Below is a small trained network, with its code and all its weights. Each question gives an input and a target symbol and asks what happens when units are switched off, that is, made to give their printed mean instead of their output.

import numpy as np


def w(rows, s, z=0):
    codes = np.array(rows[::2]) - 128.0
    scale = np.full(codes.shape[1], s)
    scale[-1] = z or s
    return codes * scale


def f(y):
    return y / 2 * (1 + np.tanh(0.7978845608 * (y + 0.044715 * y**3)))


def softmax(a):
    e = np.exp(a - a.max(-1, keepdims=True))
    return e / e.sum(-1, keepdims=True)


def log_softmax(a):
    a = a - a.max(-1, keepdims=True)
    return a - np.log(np.exp(a).sum(-1, keepdims=True))


def net(x, mask):
    ids = ['αδεζηπφψω'.index(c) for c in x.split()]
    T = len(ids)
    res = E[ids] + P[:T]
    u = 0
    for l in range(2):
        r = res
        for j in range(2):
            rows = slice(2 * j, 2 * j + 2)
            q, k, v = (r @ M[l][rows].T for M in (Q, K, V))
            z = softmax(np.where(np.tri(T) > 0, q @ k.T / 2**0.5, -1e9)) @ v
            o = O[l][rows]
            res = res + np.where(mask[u + j], z, o[:, -1]) @ o[:, :-1]
        u += 2
        y = f(res @ A[l][:, :-1].T + A[l][:, -1])
        res = res + np.where(mask[u : u + 12], y, B[l][:, -1]) @ B[l][:, :-1]
        u += 12
    return log_softmax(res[-1] @ U[:, :-1].T + U[:, -1])


Q, K, V, O, A, B = {}, {}, {}, {}, {}, {}
E = w([
[57,150,151],'α',
[180,145,94],'δ',
[85,132,207],'ε',
[99,3,87],'ζ',
[147,166,176],'η',
[137,131,149],'π',
[169,223,88],'φ',
[141,75,179],'ψ',
[201,10,159],'ω',
],0.016)
P = w([
[6,33,134],'0',
[136,48,115],'1',
[145,32,139],'2',
[121,3,141],'3',
[120,8,131],'4',
[95,43,113],'5',
],0.0037)
Q[0] = w([
[164,147,111],'0.h0',
[142,253,10],'0.h0',
[78,115,75],'0.h1',
[76,239,199],'0.h1',
],0.031)
K[0] = w([
[152,118,108],'0.h0',
[255,167,158],'0.h0',
[100,193,78],'0.h1',
[88,192,234],'0.h1',
],0.035)
V[0] = w([
[99,164,124],'0.h0',
[148,253,211],'0.h0',
[104,125,116],'0.h1',
[55,128,93],'0.h1',
],0.007)
O[0] = w([
[145,128,209,132],'0.h0',
[178,2,233,1],'0.h0',
[141,150,130,145],'0.h1',
[154,222,150,170],'0.h1',
],0.0044,0.0052)
A[0] = w([
[180,126,168,132],'0.n0',
[86,175,112,92],'0.n1',
[210,58,75,22],'0.n2',
[133,149,121,1],'0.n3',
[89,2,139,61],'0.n4',
[209,127,157,195],'0.n5',
[126,171,137,93],'0.n6',
[94,198,91,106],'0.n7',
[158,128,62,71],'0.n8',
[130,119,121,81],'0.n9',
[152,194,171,10],'0.n10',
[165,117,20,22],'0.n11',
],0.0088,0.0046)
B[0] = w([
[83,180,98,129],'0.n0',
[143,67,90,176],'0.n1',
[79,8,146,138],'0.n2',
[185,45,195,52],'0.n3',
[229,172,156,250],'0.n4',
[72,191,65,176],'0.n5',
[120,98,127,111],'0.n6',
[133,43,74,203],'0.n7',
[85,109,176,104],'0.n8',
[126,125,140,86],'0.n9',
[142,99,133,76],'0.n10',
[111,165,205,141],'0.n11',
],0.016,0.0021)
Q[1] = w([
[69,251,162],'1.h0',
[81,116,192],'1.h0',
[151,145,195],'1.h1',
[38,180,101],'1.h1',
],0.017)
K[1] = w([
[251,117,80],'1.h0',
[160,192,107],'1.h0',
[181,159,60],'1.h1',
[196,164,183],'1.h1',
],0.016)
V[1] = w([
[59,34,183],'1.h0',
[164,26,148],'1.h0',
[50,156,108],'1.h1',
[126,73,4],'1.h1',
],0.012)
O[1] = w([
[52,52,186,95],'1.h0',
[141,37,111,37],'1.h0',
[65,138,86,251],'1.h1',
[113,90,8,22],'1.h1',
],0.011,0.0026)
A[1] = w([
[198,67,174,79],'1.n0',
[9,190,163,93],'1.n1',
[113,39,84,63],'1.n2',
[156,86,140,35],'1.n3',
[90,160,123,57],'1.n4',
[151,141,133,35],'1.n5',
[71,157,120,73],'1.n6',
[255,77,112,180],'1.n7',
[206,160,170,2],'1.n8',
[91,142,126,112],'1.n9',
[200,129,82,126],'1.n10',
[113,99,134,83],'1.n11',
],0.0081,0.0066)
B[1] = w([
[133,126,57,153],'1.n0',
[209,5,108,254],'1.n1',
[131,199,158,201],'1.n2',
[183,129,117,118],'1.n3',
[188,97,115,135],'1.n4',
[151,74,121,111],'1.n5',
[189,98,104,154],'1.n6',
[28,113,159,178],'1.n7',
[89,128,60,153],'1.n8',
[158,111,115,147],'1.n9',
[114,145,180,148],'1.n10',
[157,111,134,124],'1.n11',
],0.015,0.0069)
U = w([
[25,98,129,144],'α',
[124,124,82,165],'δ',
[141,103,163,149],'ε',
[75,112,2,67],'ζ',
[112,50,45,2],'η',
[134,149,64,117],'π',
[149,112,75,136],'φ',
[91,109,89,124],'ψ',
[89,177,153,242],'ω',
],0.0081,0.0031)

Each question gives the input, a string of symbols that net reads in full, and the target symbol t.
The units are the heads (2 rows each of Q, K, V and O) and the neurons (one row each of A and B). Each row of codes is followed by its name. A weight is (code - 128) times the scale printed after its matrix; where a second scale follows, it is the last column's (O, A, B and U).
mask holds one flag per unit, layer by layer, with each layer's heads first. A switched-off unit (its flag False) gives its mean, the last column of its rows in O or B, instead of its output. The means were averaged over made-up inputs and are rounded, as every weight is.
A unit's drop is (log p(t) with every unit on - log p(t) with that unit switched off) / (log p(t) with every unit on - log p(t) with every unit switched off).
The circuit of an input: a set's keep is (log p(t) with only the set's units on - log p(t) with every unit switched off) / (log p(t) with every unit on - log p(t) with every unit switched off). Starting from the 12 units with the biggest drops (on a tie, the unit counted first), units are removed one at a time, each time the one whose removal leaves the highest keep (on an exact tie, the one counted first), for as long as the keep stays at least 0.8.
units of the circuit, in order: the units of the circuit, biggest drop first
unit that matters most: the unit with the biggest drop
k most important neurons: the k neurons with the biggest drops, biggest first
k most important neurons of layer l: the k neurons of layer l with the biggest drops, biggest first
which heads matter: for each layer, one digit per head in row order, 1 if its drop is at least 0.15 and else 0, layers parted by /
input ζ α φ, target ζ: units of the circuit, in order => 0.h0, 1.h1
input ε α η α ε δ, target ε: which heads matter => 10 / 01
input ζ ψ η, target ζ: units of the circuit, in order => 0.h0, 1.h1, 0.n7
input ω α ω π, target α: which heads matter => 01 / 10
input ε α ω α π η, target α: units of the circuit, in order => 1.h0, 0.n2
input ζ η ε, target ζ: units of the circuit, in order => 0.h0, 1.h1, 0.n7
input α ε ε α ψ φ, target ω: which heads matter => 11 / 11
input ζ φ ε ψ ψ δ, target ζ: units of the circuit, in order => 0.h0, 1.h1
input α δ α α α, target η: units of the circuit, in order => 0.n4, 1.n1, 1.h1
input α η α α α α, target η: units of the circuit, in order => 0.n4, 1.n1
input ε ω α, target α: which heads matter => 11 / 10
input ζ ω ω, target ζ: unit that matters most => 0.h0
input η ζ ψ ε, target η: which heads matter => 10 / 11
input α ω φ, target α: which heads matter => 01 / 11
input α ψ π, target ω: most important neuron of layer 0 => 0.n4
input α ε ω ζ ψ, target α: 4 most important neurons => 1.n7, 0.n4, 1.n1, 0.n2
input ζ ε ε α, target ζ: units of the circuit, in order => 0.h0, 1.h1, 0.n7
input π α η ω, target α: units of the circuit, in order => 1.n7, 1.n1
input φ α α π ω ε, target α: units of the circuit, in order => 0.n4, 1.h0, 1.n7, 1.h1
input ε ζ π, target ε: 2 most important neurons of layer 0 => 0.n7, 0.n4
input α δ α α η ψ, target ω: units of the circuit, in order => 1.n1, 0.n7, 1.h0
input ζ φ ω δ, target ζ: units of the circuit, in order => 1.h1
input ε η α ε, target φ: 2 most important neurons of layer 0 => 0.n5, 0.n7
